B, the same points and some others measured another way; then each row and its match in B:
B (72 x 35):
[[ 320  -20   28   30  243  207  -61  147  142  128  103 -365 -228 -824
  -781  211 -369   61  -32   -7 -191 -427  246 -185 -323  172  120 -496
  -518  661  181 -304  645 -590  321]
 [-271   31  141  -77  273 -161   18  251   24  -12   41 -329 -361 -151
    -8  122  -75  128  249 -405  164  227  112  -37  -32 -103  108  182
   -17   46  127  155  372   90  117]
 [ -46  519    3 -129   27 -217 -111 -417    7  355  -20  436  447  433
   211 -196   86 -370  245   64  438 -312   71 -211  163 -147 -110  -59
    92 -268    7  317 -119  226   74]
 [  16 -250  195   83  -22  289   67  143   52  -40  -24 -574 -153 -528
  -416   50 -336  225 -186   47 -274 -263 -198   63 -211  159  122 -148
  -319  168   43 -382  231 -204  -18]
 [-104  321  123   28 -161  -14   19 -196  -49  205 -112   73   16  172
    66  -31 -212  -71 -111  -61  -15 -119 -476 -114  118  212  -65   73
  -106 -174 -158 -266 -128  198 -101]
 [   8   21  213  -99   86 -143  -29  -50  367  172  -40 -166  -41  255
   683 -207  -67  -68    4  -48  405  -65  221 -240  226   43  115  148
    86 -150 -120  190   41  265 -462]
 [-180  -89   57 -156 -142  191    9 -126  -88   38  -28 -158  339    0
    57 -148   57  138 -107  117 -129 -192  123  187  -29  -12   32   56
   159   50   -8  174  -70  -37  163]
 [-190   68  135  171  -88    7   84 -148  177  160 -222  -17 -123  313
   463  -51  -71   62 -203  -75  132   85 -235   -5  183   28  114  222
    53 -397 -201  -47 -282  486 -287]
 [-249 -132  176  121   27   90   99  -40   79   13 -157 -323 -120  -38
    21  -25  -50  113  -66   13   50  -61  -53  115  -37 -139   88  109
    -4 -247    3   54  -14  230  -45]
 [ 187   99 -229   20  -23  178  -34   42  -87  207  -27  177   -6 -298
  -350  147 -188  323 -143 -146 -418    3   25   58  -69  274  144  -20
  -150  450  -22 -296  212 -211  310]
 [ -54 -233   98  127  107  -45  121    5  374  116 -323 -219 -481  176
   566  -84  -39  229 -186  -15   98  212  300  -51  239   21  141  442
   153 -115 -194  114  144  357 -470]
 [ -17  302   93 -100  -71   -6  -40 -159 -157  174   19    8  208  -63
  -310  -66 -213 -122  102   25  -25 -330 -326 -108  -27  121 -116  -97
  -176   -9   31 -198  105  -73   99]
 [ -90   -4   33  -63   21   68   47  -39 -124   67  -97 -179  -36 -206
  -337  -32  -98  114   42   40 -181 -144    5   68  -67   14  -48   85
   -44  124   64  -35  285 -107  162]
 [-220   67  -17   35 -142  -29 -178  -60  262   66  -81   72 -141  526
   500  205 -239   61  -59  -50   89  -28 -194 -342  368  390 -116  367
   210  210 -313 -101   -5   92 -377]
 [ -84  270 -112   73  -31  -47   -1 -402 -171  237 -238  330  239  198
  -419  -93  -23 -138  197  295    7 -360 -159  -16   53 -150 -241   99
    21 -223   40   30   74  106  136]
 [ -86  -52   42  125  -95  105   37 -276   74  113 -267  -65   16  114
  -144  -76 -130   -7  -68  351  -54 -354 -107  -38   83   16 -146  135
    12 -114  -84  -69   66   64 -170]
 [  82  -90   52  122  137  -27   92 -102   41  134 -219 -137  -57 -135
  -348 -182 -148   51  175  224   50 -251  -26   10  -26 -191  -21  110
  -139 -283  116  -85  284  141 -199]
 [-104  101 -219  -63  -85   68 -215  -37  -11  121  149  345  565  310
   202   62   21  184  147 -132   91  -63   39   52   93   11  160   58
   208   58    8  148 -230   91  180]
 [-206  152  104 -157  -95 -111   77 -196 -165  127 -201  -32   -6  226
    66 -199  -43  -17   72   73  -50  -55 -170  -16  172   61 -216  381
   148 -148  -84   36  135  158 -122]
 [ 138   19 -191  364    9  113 -107 -183  298  236 -155  328  132  216
    -7  115 -188   94  -23  146  127 -251  -94 -114  107   -7  149  -29
   -88 -163  -81 -178 -148  236 -191]
 [ -57  -92  111 -105   11  -66   51 -130  -22   70 -189 -216    0   44
  -109 -247 -115   17  167  269    1 -259    3  -50  104  -21 -188  298
    68 -100   19   22  335   19 -271]
 [-355   12  116  140   67  -22   52   38  289   80 -161 -118 -406  275
   671  166   28  160 -211 -351  190  369  123  -25  180    9  220  287
   171 -112 -200  204 -156  427  -90]
 [ 216 -134  150   54  135   39   79  135  -30   64  -41 -413  -99 -524
  -656 -136 -395  130  187   97 -104 -313 -274  -16 -180    3   45  -62
  -419  -98  201 -446  463 -100 -204]
 [ -68  382   13  -37  -18  -20  -58 -296   86  297  -42  271  212  233
   266  -26   47 -171  -85  -62  207 -156  115 -125   88    8   45 -116
    33  -32  -90  198 -170  149  183]
 [-108 -364   37  -16   37  253   47   -6  -32  -89 -150 -491 -115 -415
  -572   25 -121  213  -24  321 -328 -353  237  113 -165  -18 -107   49
   -27  366  102   12  494 -379  159]
 [ -70 -296  -68  177  -56  176 -148  111  373    9   26  -46  170  270
   507  112 -140  334  -79  -66  149   -7   35  -11  153   82  306  156
   149  -45 -119  -17 -243  239 -326]
 [-151  380 -218  -12 -305   39 -268 -196   58  235   92  617  504  696
   581  170  -90   61  -79 -203   83   -8 -330 -158  325  345   58  151
   247   58 -289  -70 -522  231  -16]
 [-178  221  130  -88 -168   38    1 -115 -118  116  -29  -56   98   83
    28  -31 -161   -5  -81  -79  -84 -119 -364  -35   57  205  -60   73
   -37  -35 -105 -166  -72   66   24]
 [-265 -166   39  -28   16  155   80   81   92   -7 -180 -330 -478 -144
   161  183   -5  312 -314 -159 -300  219  339   75   38  185   66  273
   153  465 -153  124  269 -106  184]
 [-284   94  -29   -8  -78   11    7 -380 -123  112 -227  131  253  297
  -136 -106   98  -84  122  313   36 -300   21   62   84 -186 -228  200
   226 -186   -3  275    1  113  132]
 [-214   66   30  -43    5 -181    9 -221  123  145 -267   74 -116  485
   410 -129   25  -29  101  115  190   -3  110 -146  324  -21 -167  484
   301 -165 -155  250  115  288 -319]
 [ 220   19 -138  180  162  -34   22   39  205  248 -196  134 -327  -68
   -18   59 -191  230  -25 -104  -61  102  119 -101  107  108  163  187
  -120   84  -62 -197  282  133 -169]
 [-254  131   98 -120   21   -4  -19   14 -171   24   31 -180   16 -103
  -240   52  -98   39  138 -143  -39  -84 -134   16  -66    6  -50   57
   -33   74   79   16  188  -59  239]
 [ -85 -285   63   40 -142  249  -39  -87  137  -50 -177 -391 -152 -101
  -261   81 -312  123 -158  390 -286 -441  -63 -139   60  305 -214  141
    -7  399 -135 -234  351 -336 -222]
 [  18  200 -214  111 -128   65 -120 -206  116  277  -59  500  348  422
   367   33  -13  126  -95  -60   74  -24  -54  -19  203   98  165   96
   136 -100 -162   -7 -358  290  -20]
 [-214  163   49  155  -64   94    1 -150   62  145  -80   70   79  146
   121   90  -45   29 -133 -117   78  -49 -190   43   11  -31  128  -35
   -22 -206  -77  -10 -281  272  127]
 [  -1  391 -353   69 -200  189 -243  -71 -128  242  171  628  495  165
   -99  326 -136  202  -71 -292 -199  -37 -292   13   22  287  181 -151
   -28  298  -84 -248 -332  -38  476]
 [ 114  315 -230  153  -30    8  -18 -193    6  348 -183  492    9  157
   -30   79 -100  113  -93  -90 -119   35  -95  -47  129  135   73  107
   -50   20 -122 -175  -42  183   96]
 [-272  -35   94   46  -70  209   11  -32  -41  -13  -44 -258   -2 -144
  -190  129 -105  120 -125  -29 -141 -146 -117   99 -106   37   33  -42
   -41   98   -6  -37    1  -58  242]
 [  58   21 -130   -7   74  -80  -50 -116   43  190 -110  210  218  192
    35 -157  -13  102  224   97  115 -114  149   -8  124 -112   33  223
   122 -138   43  118  119  168 -116]
 [-245  -18  241   37 -205  124   46 -108  200   74 -110 -226   -7  276
   638  -74  -90   77 -345  -66   76    7 -208  -10  167  179  118  148
   101 -210 -262  -31 -349  330 -292]
 [-334  269  -89   -3 -165  148   40 -341 -284  159 -155  255  294  141
  -160   24  168   29 -125   29 -189  -83  -56  250  -39 -102  -59   36
   158  -66  -31  199 -241  112  560]
 [ 118  -64  164   35    2  146    4   26  101   86   -1 -336   -3 -322
  -269  -41 -320   52  -59   77  -60 -348 -169  -86 -101  138   69 -167
  -296   64   34 -312  194 -121 -123]
 [-178  289  108 -175  -25 -246   33 -196  -99  221  -63  196  342  454
   472 -360  120  -78  226 -123  342   69 -115   45  205 -184   24  301
   206 -576   -8  260 -221  523 -162]
 [ -52  -82   86   85   10  148   77    3    5   69  -81 -226   -3 -222
  -172  -35 -114  177  -84  -21  -96  -95  -68  139 -110  -46  156  -20
  -126  -95   48 -109   33   86   63]
 [-187  141    6  -40  -80   37   20 -279 -208  126 -139   67  282   89
  -288 -127   14  -41  109  197  -48 -284 -118  107  -18 -135 -149   78
    58 -177   58   91    7   64  195]
 [ 163   55 -202  -52   55  146   22    0 -236  175  -44   93  100 -430
  -633    7  -86  271   34  -16 -404 -105  133  177 -174   44   69  -42
  -147  335  149 -143  355 -260  445]
 [-218   60  127  -15   12   57  -37   20    7   28   44 -209   28  -70
   -73   88 -128   41   42 -131   66 -122 -123  -21  -51   10   52  -36
   -67   12   33  -11   44   17  125]
 [  42 -381    4  231  -21  301   65 -102  272   52 -271 -279 -142 -158
   -96    8 -135  248 -279  336 -184 -268  210   65  -19   24   97   56
   -30   99  -82  -79  132  -36 -168]
 [  12  384    6   39  -21   18   15  -97 -105  266   -9  182   52  -91
  -127   50 -135   15  -83 -262  -50   -3 -263   -3  -54  102  131 -134
  -218  -53  -16 -212  -85  134  260]
 [  48  -68 -174   98  -77  254 -161   47   61   63   70   50  200 -127
  -299  227 -259  258  -36    9 -214 -247 -100  -26  -52  220  110  -94
  -103  359   -6 -266   72 -220  138]
 [-157   82   -4  181 -174  240   55 -258  -32  133 -226   25    1   -4
  -201   99 -107   77 -290  138 -248 -202 -217   85  -19  107  -23  -15
   -57    9 -132 -167 -134   42  182]
 [-395 -420  207 -207  328   39   36  447  -18 -281  112 -855 -386 -548
  -279  143  -12  329  249 -276  -46  134  489  150 -239 -189  115  154
    59  407  273  341  672 -289  314]
 [-433   73  104 -181 -142  -25  -19 -114  -12   -5 -173 -176 -285  300
   291  108  -57   33 -113  -19 -128   31   -3 -152  255  297 -272  445
   296  337 -246  132  211  -66  -37]
 [-109  -19  265 -229 -140   76   30   75  -79  -10   13 -480  -91 -202
   -54  -90 -298   85  -98  -33 -215 -166 -279  -78   14  347 -102  121
  -101  222  -74 -273  266 -190 -149]
 [-275 -156  271 -195   32   38  -43  116  111 -107   54 -590 -148 -104
    81   28 -172   32   52  -27   66 -179   76 -135   15  124  -72  106
    44  257   -4   92  325 -182  -98]
 [-208 -179  256 -179  124   25  -18  207   74 -120   55 -663 -313 -322
  -167   79 -236   86   92  -71  -26 -153  101 -138  -69  136  -62   73
   -73  377   65    3  541 -298  -26]
 [-203  -79  116 -121  -31   35   45  -38  -65   -7 -155 -327 -222  -73
  -149  -24 -142  100   -7  100 -198 -125   -4  -39   55  149 -190  281
    68  232  -58  -23  379 -147  -37]
 [-169  -82  162  -42 -121  291   26   31 -146  -49   42 -450   63 -416
  -469   75 -234  139 -153   28 -306 -303 -249  118 -222  149    7 -173
  -206  223   54 -245  126 -277  269]
 [-167  378  -55  -54  -74  -88   -4 -360 -307  217 -133  320  358  216
  -354 -137    9 -157  243  151   20 -279 -271   35   35 -144 -228   95
    41 -274   72   56  -12  132  234]
 [ 124 -284 -104  -61   19  245  -38  169    3   12   35 -230   90 -390
  -303   23 -158  398  -39   20 -328 -132  220  132 -118  133  171   21
   -54  419   82 -128  321 -294  129]
 [ 305 -188   51  249  270  233  -24  185  299  100   52 -378 -175 -704
  -577  170 -344  156  -28  -12   -4 -349  155  -70 -315  -30  322 -466
  -517  230  200 -305  366 -237   93]
 [  19 -327  105  161   97  203   79   71  101  -46 -191 -538 -372 -483
  -631   84 -344  193  -36  249 -262 -338  -51  -27 -147   72  -62   22
  -260  222   64 -308  534 -262 -110]
 [ -46 -178   26  242   71   83  136 -196  143  128 -324  -94  -74   21
   -71 -130   -2  119  -47  254   44 -155  110  128    6 -252   72  151
     7 -352   11   80   31  296 -144]
 [-382 -130  323 -156   -9 -148  -14   31  247  -51  -38 -409  -79  429
   781 -160  -35    8   79  -90  390   57   14 -138  274    9   -1  418
   293 -264 -136  273  -30  346 -507]
 [-285   47  137 -125  -62  171    8   94 -192  -48   61 -370  -88 -317
  -329  163 -166  143  -76 -180 -275  -76 -176   74 -151  178  -16  -35
   -98  331   29 -125  199 -251  372]
 [ -82 -279  196  -15  -60  257   54   75  -37  -80  -17 -559   50 -401
  -396  -59 -245  189  -62  154 -223 -335 -161  121 -183   60   27  -60
  -171   75   86 -224  203 -191  -10]
 [ -56 -103  122   41  -27 -119   46 -172  319  146 -325  -89 -247  449
   575 -196 -118   25  -53  199  185  -46   37 -216  376  109  -98  504
   208 -217 -249   42  107  341 -685]
 [-175 -204  344 -308  -23   14  -22  113   86 -111   43 -707 -143 -147
    77 -123 -255   19   43   84  -12 -273   23 -192   59  255 -162  184
    21  309  -33  -16  462 -280 -301]
 [ 182 -126 -183  107   11  246  -93  117   90  106   37    4   81 -291
  -295  165 -232  345  -93  -45 -257 -138   62   36  -95  179  223  -98
  -155  370   25 -269  162 -202  135]
 [ 138 -130 -244  220   40  253 -210  143  206   89  152  138  308 -118
  -174  257 -222  324   35 -106  -11 -169   15   15  -92   58  350 -204
  -133  194   76 -194  -78  -56  118]
 [ -28 -340  192  175   68  259   -3   82  256  -56   -2 -546  -16 -349
  -241   42 -253  128  -63  153   52 -388    1   12 -183  -61  171 -217
  -229  -18   91 -137  123  -77 -113]]
Rows of B count from 0, top down.

[ -57 -105  -37 -115   -2 -161  197  -81   30  160  -58  243   -2 -159
 -111 -145 -182  190  -86 -169  124  -43  217  134  182   49 -146   52
   23 -219 -218  -97 -219  100 -206] => 18
[  75 -164  -32 -159  285  148 -157 -376  127  191 -209  240 -148  -32
  202 -151 -217  336  -85   83 -159   -1  265 -241  168  123    6   95
 -290  -68  -81 -209 -110  133   92] => 6
[  24   77    6  -78  190  -12  145   74 -150  294  130  103   10  184
   67   47   -3  -28   28 -120  -27    9   83  -24 -141 -150 -116   23
  -69  -59 -119   92  -77   87  -62] => 3
[ -86   74 -158 -208 -118  -63  -47   12 -147  264  -60  112  127   40
  173  126   40   96  251 -320   74   34  -12  106 -113  -79  -19  -39
   10  -36   82  226   26   31  218] => 44
[  96 -234 -134 -131   10   -9  -78 -517  247   72 -300  282  -75 -342
 -190 -341 -211  336 -182  146  -57  -33  348 -178  286   94 -109  214
    9 -177 -188 -399 -313  125 -276] => 28
[  66 -187  -39 -256   97  135  -68 -497  115   61 -149  381 -168  -93
   93  -93 -170  168 -186   11 -148 -104  206   15  103   23 -250   36
  -77  -35 -173 -243 -164  230 -251] => 24
[ 208  -13 -223 -270    7   95  -62 -403 -128  375  -62  394   -2  126
  132   74  -13  -24  -59  -97 -302   -6  214  -95  -78 -229 -346   39
  198   57  -17  -10 -175  183 -408] => 41
[ 115  174 -222  -38  232  293 -111 -280 -241  215   79  -21 -215  264
  -40  179  220 -283   56  126 -288  208   68 -105 -427 -463  -45   69
   67  -53  181  197  215   14 -205] => 23
[ -70   15 -105 -284  -35   67  -38 -185  -56  104  137  220 -113  181
  154  220 -104  109  -17 -162 -101  -19  146  117 -172   29 -113   38
   11   57  -70  142 -101  109  100] => 29
[-105 -278  148   20  424  315  181 -224  122   18  141  289 -182   34
  567   50 -106 -287 -233  173  -71 -227  -52 -398 -151  -80 -332   40
 -111  240 -403 -266   14  338 -544] => 70
[  97   81  -65 -149  144  -36 -106 -105 -162  214 -141   61  -37   71
  -63 -164   86   92  131  -70  -95  147   50   36  -16 -121    7  -47
 -188 -205  127   74  122   38  119] => 55
[-450  -94 -252 -181 -362 -167 -174    3   56  -85 -215    4   45 -298
  216   71  -93  343  357 -352  355   94  -67  187   73  301  305  -21
   -9 -125  184  278  225  -82  603] => 39
[-306   45 -211 -142 -241 -131 -275  134   10  -42   67 -158   90   53
  286   97    9  230  346  -81  111  133  -84 -272 -225  305  354  132
  -61  153  159  310  147  -92  768] => 17
[-301  -52 -321 -161 -440 -316 -289  -25   11  -84 -319  -63  138 -346
    7 -203   45  319  412 -214  262  208  -93   13  119  271  314   15
   57 -163  301  216  260 -115  538] => 69
[-143 -295  -57  -28  172   -6   57 -260   87   52 -236  288 -146 -263
  257 -228 -181   87  -79  -20   63   -2   91 -139  274  119  -98  -26
  -77 -149 -101 -166  130  162 -311] => 34
[-196 -363  125   40  401  137  354 -269  237   44   -8  357 -320 -218
  168  -69 -449  166 -381   18  126 -165  334    0  290  147 -166   94
 -157 -206 -466 -322 -204  210 -472] => 30
[  97   65  -88  -35  184  -80  168   25 -327  205  357  182  -93  390
  162  -11  136 -479 -118   86 -318  109   -7 -320 -299 -216 -349    3
  256  151  -70  180  129  174 -626] => 26
[-334  -76   16 -317 -442 -229 -151  -20  242 -280 -269   -8  162 -454
 -155 -149  -52  506  302 -335  498 -120 -133  486  108  313  175  -20
 -236 -203  -81  -50  -80   11  726] => 16
[-214   -3 -185  -41  -54 -142    8   89 -123   79  129   25  -26   85
  200   49  -12  -34  124  -84   27  144   13 -186 -129   92   77   59
  116   25   63  267  165   -7   78] => 50
[  -2 -175   -3 -187   60 -264  -18 -254   16  -54 -259  277 -196 -208
 -203 -490 -191  302 -125  -45  -20  104  193  187  418  255  -79  -79
 -169 -375  -30 -147   55  110 -120] => 33
[  55  113  -36  -77  188 -104  -43    4 -142  159  -21  -43  -96  116
 -202 -188   24  150   79   -3  -63  197  126   32  -21  -31  120   22
 -218 -264   82  106   76  -33  215] => 68
[ 144   10   25 -222   91   31   14 -173  -99  202  -64  241   51   57
   52  -88   97  -64   23 -108  -96  -76  -23   51  -96 -217 -311  -63
  -72  -22 -112  -88  -63  206 -221] => 35
[  19  161    9 -102  104   56   45   91 -103  176  258  -41   54  255
   17  140  103  -73   85  -15  -35  -20    2 -103 -389 -176  -54  116
  -72   85 -137  109 -133   59  139] => 47
[ -85  -32   -4 -187 -146   63 -326 -273  153 -251 -432 -115   52 -423
 -206 -291  247  173  322    1  237   -4 -275  215  -67 -101  123  -37
 -322 -216   93 -186  216   45  417] => 61
[ -67   26  -54 -296 -114 -136  -35 -110 -106    7   -2  191  -77   44
  -59  -33  -26  132   50 -227   -1   38   46  319  -18   64 -107  -81
  -34 -128    6  132   25   91  107] => 15
[-305   91  -46 -127 -255 -224  133  308  -89   57   28  -62  207 -123
  -16   97   75   86  327 -414  419  -23 -160  342 -142  -18   70  -46
   -8 -143  -43  256   31  -31  366] => 22
[  49  180  -16 -313   88  117 -146  -42 -297  209   41  114   -7  329
  270  189  218 -119  243 -252 -146   43 -184  189 -338 -247 -139 -198
 -187   57  158  284  241  135  243] => 71
[ -68   51   17 -192   99   55  249  -66 -207   54  385  262 -211  316
   76  261  -17 -289 -181 -149 -126  -48   47  251 -308 -174 -365  -55
  138   37 -211  183  -14  193 -413] => 67
[-180 -220  -28   42  102  197  389 -257   85  -11  184  294 -157 -152
  122  161  -91 -361 -279   19   96 -200   66  -22 -168 -256 -426  106
  302   39 -435 -189 -143  246 -891] => 31
[  -3  199  -93  -73  -48 -273  193  236 -300  251  162    7  101  146
 -246  -43  128 -108  126 -224   60  139   30  168 -156 -197  -95  -10
  132 -198   -1  267   -4  -14 -104] => 4
[-214  -73 -171 -104  -36  104 -139  -65  175  257 -171   12  141 -160
  334  175 -176  440  261 -172  218  -40  137 -210  -24  144  280  191
 -168   22  -27   36 -166  -40  594] => 52
[-204  144 -180 -317 -446 -173  -86   15  -76 -114  155   -2   77   30
 -163  174   95   90  213 -268  138   24  -57  346 -304   40    0   40
  172    2   24  286  -54  -11  355] => 14
[-162 -258 -200  -33 -311 -258 -111 -283  326 -199 -386   41   76 -649
 -326 -491 -106  357   53  112  281   24  125 -148  314  250  122  234
   90 -248 -107 -331 -143   -4  -12] => 9
[-116  -64  -48 -120  -28  -57  144  -59   21  118   17  175    9  -91
    2   26 -107  101   -5 -176  138  -63  108  118   -8  -14 -111   56
   33 -105 -187   -7 -156   90  -92] => 59
[-273   85  -97 -398 -371  -32 -171  -12   25  -65   81   55   72   45
  143  310  -30  291  266 -367  177  -74  -63  354 -261  172   85    2
  -62   85    3  266  -81   26  691] => 63
